Below is a small trained network, with its code and all its weights. Each question gives an input and a class and asks what happens when units are switched off, that is, made to give their printed mean instead of their output.

import numpy as np


def w(rows, s, z=0):
    codes = np.array(rows[::2]) - 128.0
    scale = np.full(codes.shape[1], s)
    scale[-1] = z or s
    return codes * scale


def f(y):
    return np.maximum(y, 0)


def log_softmax(a):
    a = a - a.max(-1, keepdims=True)
    return a - np.log(np.exp(a).sum(-1, keepdims=True))


def net(x, mask):
    res = np.array(x, float).reshape(1, 8) / 4 @ E
    y = f(res @ A[0][:, :-1].T + A[0][:, -1])
    res = res + np.where(mask, y, B[0][:, -1]) @ B[0][:, :-1]
    return log_softmax(res[-1] @ U[:, :-1].T + U[:, -1])


A, B = {}, {}
E = w([
[67,129,184,163,74,2,94,130],'x0',
[177,160,221,64,111,92,138,207],'x1',
[39,105,186,56,136,205,169,86],'x2',
[129,128,127,129,127,127,131,127],'x3',
[161,100,181,198,37,214,87,140],'x4',
[63,185,83,182,86,171,172,219],'x5',
[135,19,151,170,195,114,155,193],'x6',
[129,127,128,130,128,129,130,126],'x7',
],0.0096)
A[0] = w([
[143,171,171,80,100,130,165,139,103],'n1',
[132,129,148,199,119,60,118,109,88],'n2',
[163,152,97,90,167,149,168,128,118],'n3',
[95,161,96,117,104,118,188,171,57],'n4',
[223,124,63,125,145,174,114,141,88],'n5',
[107,134,210,75,117,138,161,149,133],'n6',
[112,96,194,156,85,168,131,122,81],'n7',
[163,89,180,114,161,98,83,57,66],'n8',
[135,42,173,115,145,133,170,191,132],'n9',
[142,114,151,158,107,162,96,139,44],'n10',
[103,124,63,189,127,139,102,104,133],'n11',
[148,86,111,159,135,122,121,33,76],'n12',
[117,107,187,85,145,155,128,71,117],'n13',
[39,106,192,103,112,123,142,115,98],'n14',
[182,121,122,75,167,173,156,139,82],'n15',
[95,134,151,155,107,98,62,136,58],'n16',
[104,124,145,157,114,89,124,134,45],'n17',
[124,134,113,140,97,129,168,141,2],'n18',
[186,122,94,118,147,178,133,127,56],'n19',
[127,95,119,194,91,161,94,95,139],'n20',
[146,95,125,165,80,146,108,132,102],'n21',
[202,165,87,164,137,80,106,142,129],'n22',
[47,80,142,131,150,163,110,120,125],'n23',
[83,91,113,135,79,102,120,110,116],'n24',
[74,122,79,103,192,55,195,122,158],'n25',
[50,81,101,119,120,166,106,83,126],'n26',
[9,168,98,178,90,164,146,218,58],'n27',
[155,128,126,68,132,204,132,136,67],'n28',
[171,129,153,162,93,184,119,141,166],'n29',
[217,145,87,184,126,90,83,158,102],'n30',
[162,123,165,153,87,144,75,126,118],'n31',
[148,182,111,104,81,131,69,97,34],'n32',
[188,132,165,95,111,115,83,201,158],'n33',
[113,17,144,168,148,125,143,190,41],'n34',
[122,92,162,116,114,87,107,99,90],'n35',
[133,159,217,101,136,155,186,151,113],'n36',
[124,172,115,116,70,135,181,116,108],'n37',
[106,195,123,113,94,145,83,109,93],'n38',
[176,109,106,127,123,171,169,129,72],'n39',
[118,189,141,77,96,156,121,88,89],'n40',
[169,113,124,89,91,110,112,64,93],'n41',
[115,134,147,146,93,38,117,120,163],'n42',
],0.013,0.0057)
B[0] = w([
[174,146,114,189,163,88,178,92,184],'n1',
[83,153,139,116,58,176,158,161,190],'n2',
[72,159,168,117,90,131,93,112,187],'n3',
[179,152,183,81,185,152,56,185,176],'n4',
[45,161,178,88,38,170,176,163,203],'n5',
[124,143,126,175,168,138,181,56,205],'n6',
[107,149,96,52,190,97,57,67,196],'n7',
[194,59,212,88,149,118,73,203,205],'n8',
[136,87,32,184,92,80,128,144,206],'n9',
[102,185,123,97,153,80,83,130,168],'n10',
[196,173,196,200,126,58,200,124,196],'n11',
[186,123,204,151,130,106,145,126,189],'n12',
[179,117,111,107,170,187,135,162,207],'n13',
[66,130,110,71,55,246,134,121,201],'n14',
[64,152,148,147,86,138,80,153,193],'n15',
[58,163,145,130,60,168,151,176,174],'n16',
[66,179,181,127,58,158,138,179,157],'n17',
[135,104,171,108,150,146,132,172,139],'n18',
[65,128,213,113,43,121,125,142,178],'n19',
[130,177,88,109,193,106,109,73,209],'n20',
[122,156,97,97,168,94,69,114,184],'n21',
[139,101,76,158,222,220,110,63,204],'n22',
[133,104,75,176,119,141,169,101,186],'n23',
[83,178,200,142,82,156,155,103,170],'n24',
[124,187,82,108,157,79,46,78,224],'n25',
[182,173,164,201,165,131,211,65,202],'n26',
[219,78,208,70,188,164,111,216,250],'n27',
[81,118,172,114,63,176,106,124,193],'n28',
[89,160,111,70,180,108,94,110,213],'n29',
[161,89,84,156,148,254,184,77,218],'n30',
[138,162,100,112,162,131,74,98,198],'n31',
[129,41,49,140,53,38,148,200,183],'n32',
[180,199,164,178,154,73,202,78,212],'n33',
[131,54,48,169,61,36,125,179,201],'n34',
[108,140,200,127,90,163,100,159,175],'n35',
[194,148,158,167,136,128,173,60,197],'n36',
[163,90,98,141,120,119,100,161,182],'n37',
[153,84,28,191,83,61,136,175,192],'n38',
[64,150,172,117,70,95,127,139,171],'n39',
[111,70,30,200,58,91,100,135,202],'n40',
[195,82,141,120,156,139,85,202,182],'n41',
[52,171,147,133,92,197,112,118,214],'n42',
],0.0084,0.014)
U = w([
[2,170,160,100,51,128,145,142,53],'0',
[198,68,185,68,174,108,86,214,63],'1',
[90,46,1,171,77,16,134,152,63],'2',
[100,121,74,121,154,173,190,47,254],'3',
[151,194,161,188,147,56,212,53,48],'4',
[49,204,58,41,190,38,23,54,109],'5',
],0.0099,0.0075)

Each question gives the input, the list of numbers given to net, and the class t.
The units are the neurons (one row each of A and B). Each row of codes is followed by its name. A weight is (code - 128) times the scale printed after its matrix; where a second scale follows, it is the last column's (A, B and U).
mask holds one flag per neuron, in row order. A switched-off neuron (its flag False) gives its mean, the last column of its row in B, instead of its output. The means were averaged over made-up inputs and are rounded, as every weight is.
A unit's drop is (log p(t) with every unit on - log p(t) with that unit switched off) / (log p(t) with every unit on - log p(t) with every unit switched off).
The circuit of an input: a set's keep is (log p(t) with only the set's units on - log p(t) with every unit switched off) / (log p(t) with every unit on - log p(t) with every unit switched off). Starting from the 12 units with the biggest drops (on a tie, the unit counted first), units are removed one at a time, each time the one whose removal leaves the highest keep (on an exact tie, the one counted first), for as long as the keep stays at least 0.8.
units of the circuit, in order: the units of the circuit, biggest drop first
most important unit: the unit with the biggest drop
top k neurons: the k neurons with the biggest drops, biggest first
drop of u: that unit's drop, to one decimal
input [6,-8,8,-6,0,-5,8,-4], class 2: top 3 neurons -> (n34, n9, n30)
input [-1,-7,1,6,7,-4,0,-4], class 4: most important unit -> n26
input [2,5,2,-5,4,-4,-2,3], class 4: top 4 neurons -> (n27, n33, n6, n36)
input [-6,-4,6,3,8,-1,-5,-6], class 5: units of the circuit, in order -> (n7, n29)
input [-1,-5,3,-5,-4,0,3,-8], class 4: units of the circuit, in order -> (n26, n30)
input [6,-5,-4,1,-7,7,-1,-2], class 1: top 2 neurons -> (n27, n4)
input [-3,-4,2,2,2,-6,7,-4], class 2: top 3 neurons -> (n34, n27, n9)
input [5,2,5,7,-6,2,4,-7], class 5: top 2 neurons -> (n25, n30)
input [-8,-1,-3,0,8,-4,-6,6], class 0: top 2 neurons -> (n5, n19)
input [-2,6,5,8,5,3,-7,-1], class 2: top 3 neurons -> (n40, n38, n32)
input [6,7,-7,-8,0,-4,-6,-1], class 3: units of the circuit, in order -> (n22, n30)
input [4,8,4,2,8,3,-7,-3], class 4: top 2 neurons -> (n36, n33)
input [2,2,6,7,-2,2,-6,8], class 2: top 2 neurons -> (n40, n38)
input [-7,-8,0,2,4,-5,-7,-8], class 4: units of the circuit, in order -> (n11)
input [7,6,3,-8,-8,4,-8,3], class 2: top 3 neurons -> (n38, n40, n32)
input [2,-3,5,-2,2,-6,-3,0], class 1: top 2 neurons -> (n8, n41)
input [0,8,8,-5,1,2,8,6], class 2: top 2 neurons -> (n9, n34)
input [-7,-5,5,7,5,-7,1,-5], class 0: top 2 neurons -> (n27, n5)
input [5,-5,-3,0,6,-5,4,7], class 5: top 3 neurons -> (n20, n27, n21)
input [4,3,8,4,-5,-1,3,4], class 3: most important unit -> n14
input [6,0,-7,6,-2,-4,-3,-5], class 3: top 3 neurons -> (n22, n30, n5)
input [-8,7,-1,-4,4,1,7,5], class 0: drop of n5 -> 0.2
input [6,2,-4,0,5,1,8,2], class 2: drop of n9 -> 1.1
input [-1,-5,4,-4,2,0,-2,0], class 4: drop of n26 -> 0.6
input [-8,-5,1,-8,3,-5,1,7], class 0: drop of n23 -> 0.0
